B:
0: [ 117  100   73  413 -280  -21 -299  202  -20   33    6   59  549  -94
   24  134  403  189  128]
1: [  13  -33    9  -98   29  119   72 -170 -102  -25   66  -11 -129   37
  -22  -65  -16   17 -154]
2: [-186 -144  -14 -143 -115  197   69  -26   45   30   36    0 -335   25
    1  -90 -158 -227 -167]
3: [ -79   26   71  253 -113 -337 -126  169   10  -36  -70  112  189  -58
 -121  -67  -41  -49   22]
4: [  11   59  -24   55   15 -224  -15 -108 -110   41  -53  -53   58  -11
  -33    6   16  -48   -9]
5: [-115   94   94  -61 -125  109   22   22  110  141  -25   -2  -83 -163
  157  122   38 -249   69]
6: [ -11 -136   67   83  121 -333 -127 -179 -260 -127   68   83 -125  174
 -329 -259 -223   44  -65]
7: [ -87  165  132  111 -186   43   74  257  218   13  -65  127  200 -240
  145   88  116  -79  -35]
8: [ -39  111  103  238 -231  -19  -78  264  138    4  -44  116  313 -174
   69   79  175    3   13]
9: [ -31  129   47  128 -266  159  -96  151  131  147  -35  -12  219 -188
  206  206  276 -110   95]
10: [ 207  218   75  468 -111 -386 -278   98 -133    6  -63   39  671  -95
  -50  125  376  255  189]
11: [ -85  -76  115  -57   27  -35  -81 -162 -109   18   78   31 -252   47
 -107 -101 -148 -149   22]
12: [  96  143   -2  223  -65 -245  -96   18  -79   31  -74  -23  356  -78
    7   91  208   80   55]
13: [ -20 -133   56   67  -37    2  -88  -53 -122  -97   94   86  -72  103
 -169 -173  -74   60 -127]
14: [-132   58   48  327 -343  -59  -59  466  244  -48 -106  167  366 -177
   37   10  120  -17  -92]
15: [ -87 -161   27   15   38 -151  -41  -92 -139 -102   49   75 -198  134
 -233 -235 -229  -36 -143]
16: [ -75   97    2 -345  302 -250  317 -381 -115   42  -62  -85 -420  -28
   10  -58 -300 -266 -106]
17: [ -78   -9   -9 -171   50   16  125 -175  -48   44   -4  -43 -253   -1
   20  -42 -118 -170 -111]
18: [ -88  149   22 -152 -140  254  101  -28  143  213  -41  -99  -85 -207
  299  230  148 -275   48]
19: [ -25  -31  135  117   68 -351 -201 -138 -194   -7   40   64  -62   57
 -224 -114 -141  -78  125]
20: [ -26   46   38  151 -307  256 -141  163  108  115   12   -1  197 -131
  162  156  283  -52   50]
21: [-156  -52  115 -257   92   83  161 -176   -5    0   59   47 -441  -13
  -21 -118 -269 -239 -116]
22: [-288 -158   72 -412  107  149  234 -218   29   22   61   20 -743   35
  -33 -186 -460 -422 -191]
23: [  48  103  -71  157 -234  115  -40  114   45   89  -59  -65  315 -111
  161  167  322   34  -37]
24: [-121 -389   39  283  -13 -455 -370  -22 -298 -209  111  177 -151  345
 -582 -463 -375   57  -90]
25: [-209  -92   88  103   52 -530  -43   52  -43 -101  -59  150 -173   44
 -290 -262 -406 -205  -53]
26: [  44  -77   28  151 -250  295 -229   32  -57   42  118    6  131   27
   16   42  256   93   -4]
27: [-10  62  88  15 -29  17  17 -26 -15  -1  24  49  19 -68  21   1  38 -23
 -42]
28: [ 104  306   52   50 -227  390  129  146  199  120  -47  -32  396 -313
  406  336  497   64  -19]
29: [  69  258   67   68 -153  144   39   67  101  126  -59  -35  294 -247
  275  259  352  -13   62]
30: [ -31   22   32  -48   45 -104   33 -142  -89   19   -3  -13 -104    0
  -37  -39  -68  -89  -40]
31: [ 365   76  -24  275 -101  110 -387 -267 -374  106  128 -157  476   89
   13  199  586  364  191]
32: [  91  136   95   52  232 -490  -46 -281 -257  -14  -24   -8   39   13
 -150  -45  -75   -1  116]
33: [  -4   76   -4    4   66 -274  -27 -176 -136   82  -51  -72  -12  -17
  -28   23  -23 -116   57]
34: [  -5  135   50  -54   80 -189   55 -163  -71   77  -47  -47  -35  -86
   38   58  -11 -132   48]
35: [-115   28   29 -241   69   35  170 -190   -2   84  -16  -52 -328  -61
   77    4 -151 -257  -73]
36: [ -42  -87   19   41   89 -330 -124 -198 -219   -7   16   -2 -152  122
 -226 -150 -190  -89   19]
37: [ 108   68   24  175   53 -319 -129 -134 -216  -15  -10   -6  203   33
 -128  -28   80   99   50]
38: [ -44 -111   70   35  101 -275  -77 -151 -197 -100   51   77 -165  133
 -261 -232 -233  -16  -77]
39: [  90  185   61   75  101 -320  -22 -166 -148   48  -56  -28  160  -70
   -7   70   82   -1  103]
40: [-111   72  102 -136   -5   12   48 -111   27  126   -6  -21 -216 -113
   97   63  -71 -277   66]
41: [-253  -68  225  227   49 -661  -44  238   42 -222  -69  335  -76   -8
 -388 -368 -500 -147  -76]
42: [ -33    4   37  152  -77 -260 -235  -59 -110  111  -14  -28   51   -1
  -80   24   16 -139  166]
43: [  74   -9   46   67   55 -107  -39 -142 -188  -81   57   38   50   67
 -130 -101    8  126  -84]
44: [ -32    2  -13 -178   -7  244  194 -123    4   -2   28  -29 -168  -34
   98  -12    7  -48 -212]
45: [ -59  181   23  -30 -167  169  153  113  185  111  -78  -13  100 -236
  263  180  181 -134  -52]
46: [  25   56   77  148 -132   56  -38  107   18  -45   18   91  210  -75
   15    3  146   94  -66]
47: [  61  195   31   48  146 -410   95 -133 -120  -10 -102   -7  147  -79
  -27   12   -6   -2   -3]
48: [ -66  151   72   36 -106  -31   37   77  100   84  -70   18   83 -178
  131  110   79 -150   30]
49: [ -24 -107   68  152    8 -206  -75   10 -130 -162   45  141   15   99
 -249 -237 -139  103 -149]
50: [-124  -84   40  -95  -38   79   37  -65   -8    2   43   30 -244   14
  -39  -90 -137 -155 -114]
51: [  16   42   93  428  -25 -645 -231  156 -129 -139  -74  170  379   16
 -296 -156  -53  126   55]
52: [-119   98   34 -261  145 -111  241 -214   -1   73  -66  -52 -317  -88
   78    2 -202 -285  -71]
53: [ -58  -36  -11    1  -97   96   52   18   13  -27   11   24  -36   -6
    5  -54    1  -23 -164]
54: [-118  -44  140  299   12 -612 -153  155  -66 -169  -49  229  100   35
 -345 -261 -275  -22  -15]
55: [ -87   -8   18  197 -255  -55 -231  138   39  128  -37  -20  142  -68
   29   90  129 -156  124]
56: [  43  251   42  227 -329  203  -19  295  218  105  -86   17  500 -291
  306  283  450   41   36]
57: [   2  176   25 -146   76  -53  128 -202  -40  128  -50 -101  -73 -126
  152  130   45 -167   33]
58: [ -68   34   18   38    0 -268  -67  -82  -74   84  -59  -31  -41  -26
  -42    1  -67 -184   73]
59: [  43 -122   43  257 -187   50 -259   65 -125  -67   98   77  188   95
 -151  -91  133  163  -44]
60: [ -14  300  -17 -227   53   28  314 -139   99  175 -134 -133  -25 -257
  334  245  113 -230  -16]
61: [ -43  -93   30  -87   -1  100   13 -148 -100  -17   80    5 -202   67
  -64  -98  -78  -50 -122]
62: [ -13  -11    0  -27   75 -157   35 -154 -132  -30   -1  -10  -92   50
  -88  -93  -92  -37  -89]
63: [-123   59   13 -132  -51    3   40  -99   39  174  -45  -84 -195 -101
  126  101  -44 -318   53]
64: [  85  102   -1  180   -1 -328 -138  -90 -161   48  -55  -47  235  -14
  -60   51  126   24   98]
65: [ -24  116   15  -50  109 -269  110 -146  -77   27  -76  -30  -39  -59
   -5   -7  -82 -114  -31]
66: [-103  118   86   72  -59 -182   84  125  104  -14  -90   95   76 -155
   29   -6  -48 -122  -44]
67: [  -3 -290   16  128  127 -440 -384 -348 -461  -50  130  -12 -237  351
 -479 -298 -270   -6   83]
68: [  19  -40  -33   18   41 -111   19 -128 -153  -61   12   -5  -20   81
 -110 -110  -40   52 -149]
69: [  79  113   70    6  196 -314   73 -217 -187  -71  -14   28   24    7
 -115  -83  -70   66  -56]
70: [ -36  123   52 -319  307 -216  268 -395 -138   38  -34  -68 -368  -35
    8  -40 -249 -223  -64]
71: [  43  152  -49 -130   66   28  247 -151  -23   33  -60  -83    8 -100
  151   75   87  -17 -155]

[-305 -435  -64    0  122  -41   13  119  -84  121   29  320   11  223
  303   21   35  -42  -48   61  258  -66  130   31 -309 -161] -> 25
[ -23  -52    8  -10  -71  -93  -82  -10   38  -74  168  -99  113   29
   38  126  -13  -68   51  129  138    7  292   37  -63 -193] -> 38
[ 357  230   78   25 -322   -8   35  -44  204 -317  186 -340  230  -26
 -201  141 -234 -163   87  259  -10  -39  401  -43  191 -272] -> 44
[ 173  168  -64   23 -278  393  373  109  164 -194  -51   18  106  -99
 -275 -105 -433 -226  -15  169 -123  -96  178   12   88 -127] -> 18
[  57 -300   42  114  109   69  203    7  134   74  -39   63   -5 -151
  201  -18  146  -98  -71   50  155    2  -97   51  -29  -40] -> 66
[-166 -134 -120    2  -49  202  224  126    4   65  -12  219   15   18
   -9 -131 -220 -163  -50   99   49  -41  160   71 -153  -70] -> 48
[ 284 -330   51  206  -26 -203  307  -20  196  303  152  -64   51  -98
  169 -341   -3 -333 -157  392  119   87  223   26   88   18] -> 54
[  78  -46  -96  158   10  -91  433  -14  184  510  153  -77  -78 -397
 -106 -665  -83 -356 -236  310 -104  222  190  142   79  321] -> 10
[-155   26   11  -53   41 -283 -196    7   70 -100  199  -32   75  139
   45   55   59  114  -27   48   72  -38  232  -85 -133 -136] -> 6
[-101 -128  -64   50   76   73  200   31   81  169   18   74  -38 -194
   37 -179   26 -114  -95   57   46   60   20   97  -73   66] -> 55
[ 287   66  171  -11 -174  214  -81  -16  202 -652  -48 -160  230   71
   15  598  -16   97  177  -44  130 -217    6 -111   89 -472] -> 22
[ -70  -70   -3    5   67  273  160   58  123 -157 -131  122   -5 -138
   31  103   44   43  -23 -113   50  -77 -171   25  -68  -83] -> 5
[  47   87  -69   35 -153    6  193   36  109   81  148  -69   67 -100
 -162 -241 -243 -226  -63  243  -52   49  331   50   25  -13] -> 20
[ -83 -110   26   70  251   42  127  -61  174  130  -35  -32 -101 -404
  110  -66  348   43 -105 -131   61  110 -272   97  -25  152] -> 64
[ 153  -62  127    6  -52  265  -62  -62  111 -406  -57 -168  141 -138
   97  573  160   29  188  -99  222  -66  -55   60   33 -343] -> 21
[ 108   21   26   56    5  237  245   16  215 -131  -91   -8   11 -247
  -54   -5    5  -36  -59  -28  -27  -40 -142   12   63  -23] -> 34
[-101    2    7  -65  -17  347   32   97   87 -421 -153  167   78   56
    4  345  -57  144   70 -175   68 -202 -124  -46 -121 -277] -> 16
[ -52   91  -21  -32  -86 -158  -90  -12   56  -49  230 -147  102   10
  -66   24  -68  -63   16  148   55   35  359   20  -52 -128] -> 43
[-155  -89    7  -19  120   34  -45  -14   67  -69   22    9    3 -116
   99  154  184   78    9  -95  124    8  -39   47 -119  -87] -> 69
[ -33  -31  -18  -16  -65  195   28   -4   27 -114   41  -75   82 -135
   -9  214  -13  -96  101   20  129   20  141  115  -44 -173] -> 71
[  85 -608  106  181  202 -205  150    1  129  211   18  139    0   35
  473  -61  288 -107 -132  163  309   -8  -70  -19  -91  -85] -> 41
[  -1   56   34  -32  -74 -271 -189  -46   74 -111  261 -198  131   72
    1  121   15   -9   45  154  103   18  369  -25  -40 -191] -> 13
[-152  -82   18   -2  152 -225 -104  -23   98   18  129  -17    4  -30
  118    1  209   99  -67  -11   98   27   52  -21 -116  -31] -> 46
[ 127   51    2   38 -135   43  130   -3  135  -53  107 -128   96 -110
  -96  -34 -125 -163   -1  178   14   22  233   41   52  -99] -> 36
[  10   -5   20  -26  -72  318   49   34   79 -325  -73    4   93  -66
  -11  341  -38    3  112  -74  103 -102   -3   39  -38 -258] -> 35
[-115  -66   24   39  206 -113   -1  -64  146   90   62  -60  -56 -261
   95  -40  302   73  -83  -74   73   92 -104   52  -59   84] -> 23
[ 161  -23   30   17 -157  541  180    8   86 -325 -137  -82  118 -244
  -44  417  -78 -136  181  -48  138  -53  -25  147   60 -280] -> 70
[-171  -24 -110  -41  -56  479  265  163   41 -175 -175  273    9  -50
  -89   46 -235  -43   -5  -82   -8 -134  -61   52 -137 -122] -> 60
[-215  -17  -57  -11  120  -78   15   10   70  100   96   33  -32 -129
   10 -119   99   22  -81  -10   27   56   60   49 -124   56] -> 37
[  19   50  -19  -56 -254   14  -69   58    3 -243  174  -66  200  217
  -81  200 -282 -122  112  206   99  -94  475  -12  -65 -345] -> 2
